Below is a small trained network, with its code and all its weights. Each question gives an input and a class and asks what happens when units are switched off, that is, made to give their printed mean instead of their output.

import numpy as np


def w(rows, s, z=0):
    codes = np.array(rows[::2]) - 128.0
    scale = np.full(codes.shape[1], s)
    scale[-1] = z or s
    return codes * scale


def norm(h):
    return h / np.sqrt((h * h).mean(-1, keepdims=True) + 1e-5)


def f(y):
    return np.maximum(y, 0)


def log_softmax(a):
    a = a - a.max(-1, keepdims=True)
    return a - np.log(np.exp(a).sum(-1, keepdims=True))


def net(x, mask):
    res = np.array(x, float).reshape(1, 8) / 4 @ E
    u = 0
    for l in range(2):
        y = f(norm(res) @ A[l][:, :-1].T + A[l][:, -1])
        res = res + np.where(mask[u : u + 11], y, B[l][:, -1]) @ B[l][:, :-1]
        u += 11
    return log_softmax(norm(res)[-1] @ U[:, :-1].T + U[:, -1])


A, B = {}, {}
E = w([
[159,124,60,68,170,103,148,245,107,89,56,143],'x0',
[130,127,130,130,130,128,127,129,126,128,129,126],'x1',
[128,130,129,129,128,124,132,128,132,127,132,125],'x2',
[181,125,40,94,178,103,129,3,99,186,112,121],'x3',
[91,110,112,43,85,60,53,121,52,76,187,115],'x4',
[128,130,127,127,126,130,130,125,129,124,127,128],'x5',
[130,125,128,126,125,126,126,129,130,133,128,132],'x6',
[126,124,128,129,129,127,127,128,128,127,129,129],'x7',
],0.005)
A[0] = w([
[220,143,114,179,198,137,196,211,154,163,15,188,81],'L0N0',
[166,142,115,125,167,152,163,82,142,175,79,142,16],'L0N1',
[123,153,91,76,168,91,119,170,136,77,107,114,21],'L0N2',
[177,135,42,73,205,72,172,91,119,162,123,122,3],'L0N3',
[104,91,114,87,102,63,72,98,87,100,173,147,54],'L0N4',
[164,129,92,115,180,148,115,29,93,170,140,151,88],'L0N5',
[149,175,151,198,136,178,213,131,181,161,101,137,54],'L0N6',
[101,125,136,158,114,99,100,25,157,162,132,146,109],'L0N7',
[98,109,255,172,45,144,110,91,160,133,215,97,118],'L0N8',
[161,126,134,134,183,161,184,134,166,164,96,135,44],'L0N9',
[115,155,199,211,123,194,161,66,189,203,106,90,63],'L0N10',
],0.0043,0.0023)
B[0] = w([
[32,171,111,138,127,169,135,93,184,116,138,63,225],'L0N0',
[143,179,83,180,164,62,136,146,118,109,169,124,169],'L0N1',
[170,60,193,121,105,112,157,134,91,141,117,178,162],'L0N2',
[154,102,95,126,135,188,45,79,78,119,38,175,185],'L0N3',
[106,182,136,87,52,174,116,105,172,158,76,80,183],'L0N4',
[142,123,150,129,71,85,203,115,135,154,149,45,194],'L0N5',
[196,27,152,3,87,132,100,145,92,115,123,157,202],'L0N6',
[128,135,142,129,113,97,184,167,156,109,188,71,194],'L0N7',
[61,198,75,172,163,142,25,110,82,130,51,156,253],'L0N8',
[77,187,118,153,134,53,91,130,133,105,165,75,170],'L0N9',
[215,59,132,101,179,151,115,139,76,112,131,200,228],'L0N10',
],0.0046,0.0064)
A[1] = w([
[125,135,145,94,47,67,96,164,60,118,122,152,106],'L1N0',
[112,136,161,229,175,208,146,164,186,123,94,137,137],'L1N1',
[163,119,156,114,105,100,165,64,152,136,245,82,64],'L1N2',
[136,110,91,171,163,171,170,101,155,143,99,133,77],'L1N3',
[195,87,151,247,166,73,216,130,70,140,172,142,2],'L1N4',
[165,100,225,181,122,182,116,174,118,131,143,255,49],'L1N5',
[162,128,114,193,131,136,76,79,65,160,115,149,148],'L1N6',
[109,103,180,130,167,180,132,150,169,97,151,128,122],'L1N7',
[89,103,167,81,103,112,204,231,145,95,110,98,66],'L1N8',
[133,135,92,156,178,125,155,91,146,183,85,136,37],'L1N9',
[200,106,74,139,155,126,177,87,116,132,111,98,115],'L1N10',
],0.0053,0.0021)
B[1] = w([
[171,74,145,227,226,116,132,137,158,147,167,201,225],'L1N0',
[146,119,96,68,60,150,161,37,86,162,82,77,246],'L1N1',
[190,185,201,124,121,91,199,171,110,209,184,63,192],'L1N2',
[85,180,151,167,164,60,133,180,127,69,171,143,182],'L1N3',
[142,129,216,148,202,254,165,122,177,90,148,219,175],'L1N4',
[179,78,53,52,200,65,95,78,69,105,106,124,236],'L1N5',
[137,83,142,96,106,131,180,218,184,125,108,141,253],'L1N6',
[147,110,103,84,65,141,136,102,113,193,73,179,194],'L1N7',
[118,125,130,174,62,89,195,132,206,163,198,119,227],'L1N8',
[60,163,124,160,161,126,108,205,148,41,150,143,180],'L1N9',
[101,143,175,164,155,186,92,143,126,99,151,154,227],'L1N10',
],0.005,0.0045)
U = w([
[198,52,93,67,138,148,85,97,65,134,57,167,248],'0',
[85,134,97,103,37,162,244,139,195,157,86,83,115],'1',
[185,150,205,168,199,174,201,127,149,135,199,132,105],'2',
[73,197,55,160,208,160,141,141,151,56,82,93,82],'3',
[17,171,160,190,108,136,28,118,105,124,136,150,100],'4',
[132,70,138,157,99,46,156,213,171,126,197,172,90],'5',
[149,179,149,114,65,75,142,78,93,210,182,17,71],'6',
],0.011,0.0018)

Each question gives the input, the list of numbers given to net, and the class t.
The units are the neurons (one row each of A and B). Each row of codes is followed by its name. A weight is (code - 128) times the scale printed after its matrix; where a second scale follows, it is the last column's (A, B and U).
mask holds one flag per neuron, layer by layer. A switched-off neuron (its flag False) gives its mean, the last column of its row in B, instead of its output. The means were averaged over made-up inputs and are rounded, as every weight is.
A unit's drop is (log p(t) with every unit on - log p(t) with that unit switched off) / (log p(t) with every unit on - log p(t) with every unit switched off).
The circuit of an input: a set's keep is (log p(t) with only the set's units on - log p(t) with every unit switched off) / (log p(t) with every unit on - log p(t) with every unit switched off). Starting from the 12 units with the biggest drops (on a tie, the unit counted first), units are removed one at a time, each time the one whose removal leaves the highest keep (on an exact tie, the one counted first), for as long as the keep stays at least 0.8.
units of the circuit, in order: the units of the circuit, biggest drop first
unit that matters most: the unit with the biggest drop
k most important neurons: the k neurons with the biggest drops, biggest first
k most important neurons of layer l: the k neurons of layer l with the biggest drops, biggest first
drop when u is switched off: that unit's drop, to one decimal
input [-2,7,2,0,4,5,7,-8], class 4: unit that matters most	L0N8
input [-7,6,5,0,-4,-8,-2,-2], class 0: units of the circuit, in order	L0N10; L1N5
input [-6,-5,-1,-4,0,2,5,5], class 0: units of the circuit, in order	L0N10; L1N5
input [0,1,-6,-7,-7,-5,-1,2], class 0: units of the circuit, in order	L1N5; L0N6
input [1,5,7,-6,-5,4,5,-2], class 1: 2 most important neurons	L0N0; L1N8
input [0,-2,2,2,5,5,3,4], class 6: 3 most important neurons	L0N8; L0N10; L0N4
input [0,-5,-6,6,4,7,8,-2], class 6: 2 most important neurons of layer 0	L0N5; L0N8
input [1,-4,-8,0,2,-2,8,5], class 5: 2 most important neurons	L0N8; L0N3
input [0,-3,8,0,3,-3,2,1], class 4: 2 most important neurons	L0N4; L0N5
input [-1,-3,-3,7,-1,-5,5,8], class 2: 2 most important neurons of layer 0	L0N8; L0N5
input [-4,5,1,8,0,-3,4,-2], class 2: 3 most important neurons of layer 1	L1N4; L1N10; L1N1
input [7,4,-2,-4,0,3,4,5], class 1: 3 most important neurons	L0N0; L0N6; L0N10
input [-3,8,2,-8,0,-6,-7,-4], class 0: 2 most important neurons of layer 1	L1N5; L1N1
input [1,8,4,-4,-1,6,5,8], class 1: 2 most important neurons of layer 0	L0N10; L0N3
input [4,-5,0,-8,-2,-1,-2,1], class 1: most important neuron	L1N1
input [-8,-5,0,5,-1,1,7,-7], class 2: 2 most important neurons	L1N4; L0N10
input [-1,-5,2,-5,-7,-7,3,7], class 0: 2 most important neurons	L0N10; L1N5
input [4,8,-2,-2,1,7,-4,8], class 5: 2 most important neurons of layer 0	L0N2; L0N4
input [0,-6,-5,-2,5,8,-6,-2], class 4: 2 most important neurons of layer 1	L1N6; L1N5
input [1,3,-3,-3,0,-2,-8,-8], class 1: drop when L0N3 is switched off	0.4
input [5,2,4,5,0,2,-2,0], class 3: unit that matters most	L0N6
input [-6,-1,4,-1,-8,-6,-7,-3], class 0: 2 most important neurons of layer 0	L0N6; L0N10
input [-6,0,8,8,0,-6,-4,-4], class 2: drop when L0N0 is switched off	0.2
input [-3,-3,1,-6,-5,5,-1,8], class 0: drop when L0N3 is switched off	0.0
input [-2,-8,-4,8,4,8,4,-4], class 6: drop when L0N5 is switched off	0.1
